Read these off the grid that follows. Rows and columns are numbered from 1.
1) Report the entry at row 3, column 1.
2) Report the entry just left of 53.
3) Report the top-right entry.
4) Report the entry directly below 61.
5) Report the entry just right of the largest entry.
6) Report the entry at row 1, column 3.
7) Report the entry at row 1, column 1.
8) Report the entry in row 2 and column 1.
77,39,24,26,52,33,35
49,92,87,93,69,75,74
78,44,81,60,76,96,93
61,75,36,56,51,26,30
55,15,60,38,62,73,72
77,39,73,53,72,89,86
70,95,81,89,70,71,71
1) 78
2) 73
3) 35
4) 55
5) 93
6) 24
7) 77
8) 49

arr = [[-0.098, -0.072, -0.031, -0.068, -0.063, -0.069, -0.031, -0.032, -0.033, -0.027, -0.063, -0.068], [-0.092, -0.051, -0.072, -0.055, -0.035, -0.056, -0.068, -0.072, -0.068, -0.044, -0.047, -0.094], [-0.051, -0.087, -0.068, -0.053, -0.049, -0.048, -0.061, -0.042, -0.082, -0.051, -0.049, -0.057], [-0.026, -0.043, -0.056, -0.067, -0.040, -0.039, -0.049, -0.049, -0.029, -0.047, -0.058, -0.031], [-0.217, 0.109, -0.193, 0.004, 0.079, -0.153, 0.065, -0.050, -0.180, 0.160, -0.017, 0.192], [-0.090, -0.007, -0.146, 0.068, -0.164, 0.135, 0.094, -0.235, 0.026, -0.054, 0.032, -0.077], [-0.005, 0.048, 0.041, -0.248, 0.055, -0.154, -0.188, 0.088, -0.135, -0.032, -0.264, -0.057]]
The largest entry -> 0.192
The entry just left of -0.007: -0.090
The first entry in reading order -> -0.098
The third largest entry? 0.135
The entry just right of 0.068? -0.164
The second smallest entry -> -0.248
The third smallest entry? -0.235
The entry just left of -0.077? 0.032
The entry just left of the largest entry? -0.017
The entry just left of 0.079? 0.004
The entry just right of -0.027 -> -0.063

[[-1.4 -0.2 -0.2 -0.5  0.3 -0.1  0.2  0.0  0.8  0.1  0.3 -1.3 -0.5]
 [ 0.4  0.2 -0.5 -0.3 -0.1 -0.5  0.0  0.6  0.1 -0.8  0.5  0.2  0.2]
 [-0.6 -0.4  0.1 -0.6 -1.4 -1.1 -0.5  0.8 -2.5  1.0 -1.2  0.2  1.8]
 [ 0.4  0.6  0.4 -0.6 -0.4 -0.4 -0.3 -1.4 -0.1 -0.3 -0.7  1.4 -1.1]
 [-1.3 -1.3  1.0  0.4  0.1 -0.8 -1.1  1.3  0.6  1.1 -2.7 -0.5 -0.4]
 [ 0.5 -0.3  0.7 -0.5  1.0  0.2  0.2  0.4  0.6 -0.3 -0.7  0.0  0.5]
 [-0.5 -0.2 -0.7  0.8 -0.2 -1.1 -0.3  0.2  0.8  0.1 -0.5  0.6 -0.4]
 [ 0.5 -1.1 -1.3  0.0  0.5  0.1 -0.2  1.6  1.0 -0.4 -0.8 -1.4 -0.5]
 [-1.6 -1.1 -2.2 -0.3 -0.4  0.2 -0.1 -1.5  2.0 -0.8 -0.2  1.6  0.0]]
Find the top-right entry.
Answer: -0.5
The bottom-left entry: -1.6
The entry just right of the largest entry: -0.8
Find the bottom-right entry.
Answer: 0.0
The entry directly above the largest entry: 1.0
The fifth-last entry, reading row by row is 2.0
The second entry on the main diagonal: 0.2
Find the entry just left of the smallest entry.
Answer: 1.1
The third entry on the diagonal from the top-right corner is -1.2
Find the 1st entry, reading row by row.
Answer: -1.4
The entry directly below the smallest entry -> -0.7
Find the entry just left of the centre entry.
Answer: -0.8
Find the second largest entry.
Answer: 1.8
The entry just left of 1.3 -> -1.1
The 2nd entry on the diagonal from the top-right corner -> 0.2
The third entry on the main diagonal: 0.1
Find the entry just left of 1.4.
Answer: -0.7
Find the smallest entry in the last row.
Answer: -2.2
Find the 5th entry in reading order.
Answer: 0.3
The second-last entry, reading row by row is 1.6
Find the top entry of the column that holds the smallest entry.
Answer: 0.3
Find the smallest entry in the last column.
Answer: -1.1
Find the entry directly below the centre entry.
Answer: 0.2
Find the entry just left of 1.8.
Answer: 0.2
The smallest entry: -2.7
Find the 2nd smallest entry.
Answer: -2.5
The largest entry in the first row -> 0.8

[[35 62 42 72 61 11 34]
 [27 76 38 74 90  5 16]
 [28 75 40 73 82  8 20]]
Counting starts at 1.
The bottom-right entry -> 20
Read off the bottom entry of the column that holds the largest entry.
Answer: 82
Read off the entry directly below the centre entry.
Answer: 73
The entry directly above 74: 72
Read off the entry in the top-right corner.
Answer: 34
The entry in the bottom-left corner -> 28
The entry at row 1, column 2 -> 62
Read off the entry directly above 28.
Answer: 27

-1.32	-1.82	0.92	-2.09	0.55	1.79	-3.24	-0.96
1.42	2.76	-1.59	2.51	-0.38	-2.56	4.36	0.99
-1.94	-1.32	0.27	-2.64	1.25	1.43	-3.21	-1.49
2.74	-1.43	2.28	2.56	-2.74	0.82	0.72	2.22
-2.12	2.33	-2.74	-1.54	2.43	-1.76	0.88	-1.76
3.18	-2.26	2.72	2.59	-3.07	1.63	-0.13	2.80
2.85	-1.21	2.14	2.76	-2.74	0.66	1.06	2.31
-1.44	0.48	-1.00	-1.60	1.35	-0.34	-0.74	-1.10
1.42	-3.22	3.14	0.52	-2.10	2.64	-2.46	1.27
0.43	3.57	-2.64	1.63	0.69	-3.19	4.42	0.20
2.03	-2.78	2.99	1.32	-2.48	2.14	-1.46	1.74
Which number is the 3rd entry on the diagonal from the top-right corner?
Answer: 1.43
The top-left entry: -1.32
The third largest entry -> 3.57
Which number is the second-last entry, reading row by row?
Answer: -1.46
The last entry, reading row by row is 1.74
The smallest entry is -3.24
Which number is the 2nd smallest entry?
Answer: -3.22
The entry directly below 0.92 -> -1.59
Which number is the entry just right of the largest entry?
Answer: 0.20
Which number is the largest entry in the first column?
Answer: 3.18
The entry directly below 0.72 -> 0.88
Which number is the smallest entry in the last row?
Answer: -2.78
The fifth entry from the end, reading row by row is 1.32
Which number is the 2nd entry on the diagonal from the top-right corner?
Answer: 4.36
The top-right entry: -0.96
Which number is the third smallest entry?
Answer: -3.21
The entry directly below -1.49 is 2.22
Which number is the entry just right of 3.18?
Answer: -2.26
Which number is the entry just left of 2.31?
Answer: 1.06
The entry directly below -3.07: -2.74
The third entry in reading order -> 0.92
The smallest entry in the first column -> -2.12
The fifth entry, reading row by row: 0.55
The entry in the bottom-left corner is 2.03
Which number is the entry just left of 1.32?
Answer: 2.99
The entry just right of 2.64 -> -2.46
Which number is the 3rd-last entry, reading row by row?
Answer: 2.14
Which number is the entry just right of 2.28?
Answer: 2.56
The second entry in reading order -> -1.82
The entry directly above 2.33 -> -1.43

A =
[[-1.33  0.45  4.32  2.23 -2.91 -3.39 -2.51 -3.26  1.10]
 [-0.68  3.61  0.00  1.79 -1.70 -3.32  1.62 -1.06 -1.49]
 [-2.98 -1.28 -1.23  2.55 -3.32  0.72  4.27 -3.48  3.23]
 [-0.07  3.31 -2.81  2.34  4.02 -0.55 -3.67 -2.95 -4.07]
 [ 4.52 -1.48  2.41 -2.99 -2.11 -1.02 -3.46 -3.30 -1.74]
 [-0.18  1.06  0.82 -4.05  3.04 -2.11 -1.53 -0.79 -0.99]
 [ 1.43 -0.93 -1.73 -3.96 -2.72  4.00 -0.57 -3.84  2.24]
 [-1.88  2.21  4.04 -0.69 -3.45  4.46  3.73 -4.50 -0.43]
 [ 3.21  0.00  3.08 -1.74 -1.50 -4.30  1.22 -1.36 -2.23]
 [-0.28 -2.55  2.45 -2.26 -0.31  2.06  3.65 -0.97 -2.81]
 [-4.41  3.20 -4.53  3.15  0.20 -4.36  0.00  4.23 -3.87]]
Indices start at 1.
Give the bottom-left entry.
Answer: -4.41
The smallest entry -> -4.53
Give the entry in the bottom-right corner.
Answer: -3.87
The entry in row 1 and column 3: 4.32
The entry just left of 3.04 -> -4.05
The entry in row 2 and column 1 -> -0.68
The largest entry -> 4.52
The entry at row 2, column 3 -> 0.00
The top-left entry: -1.33
The entry just right of the smallest entry -> 3.15
Give the entry in row 3 and column 3.
Answer: -1.23
The entry in row 3 and column 2 -> -1.28
The entry directly above -0.07: -2.98
Give the entry at row 2, column 2.
Answer: 3.61
The entry directly above -3.48 -> -1.06
Give the top-right entry.
Answer: 1.10
The entry directly below the centre entry: -2.72
The entry in row 1 and column 2 is 0.45
Give the entry directly below -4.05.
Answer: -3.96
Give the entry just left of -3.39.
Answer: -2.91
Give the entry just left of 4.02.
Answer: 2.34
The entry directly above 0.72 -> -3.32
Give the entry just left of -3.84.
Answer: -0.57
The entry just left of the smallest entry -> 3.20
Give the entry directly above 0.20.
Answer: -0.31
The entry directly below -0.57 -> 3.73
Give the entry directly above the smallest entry.
Answer: 2.45
Give the entry just right of 0.72.
Answer: 4.27
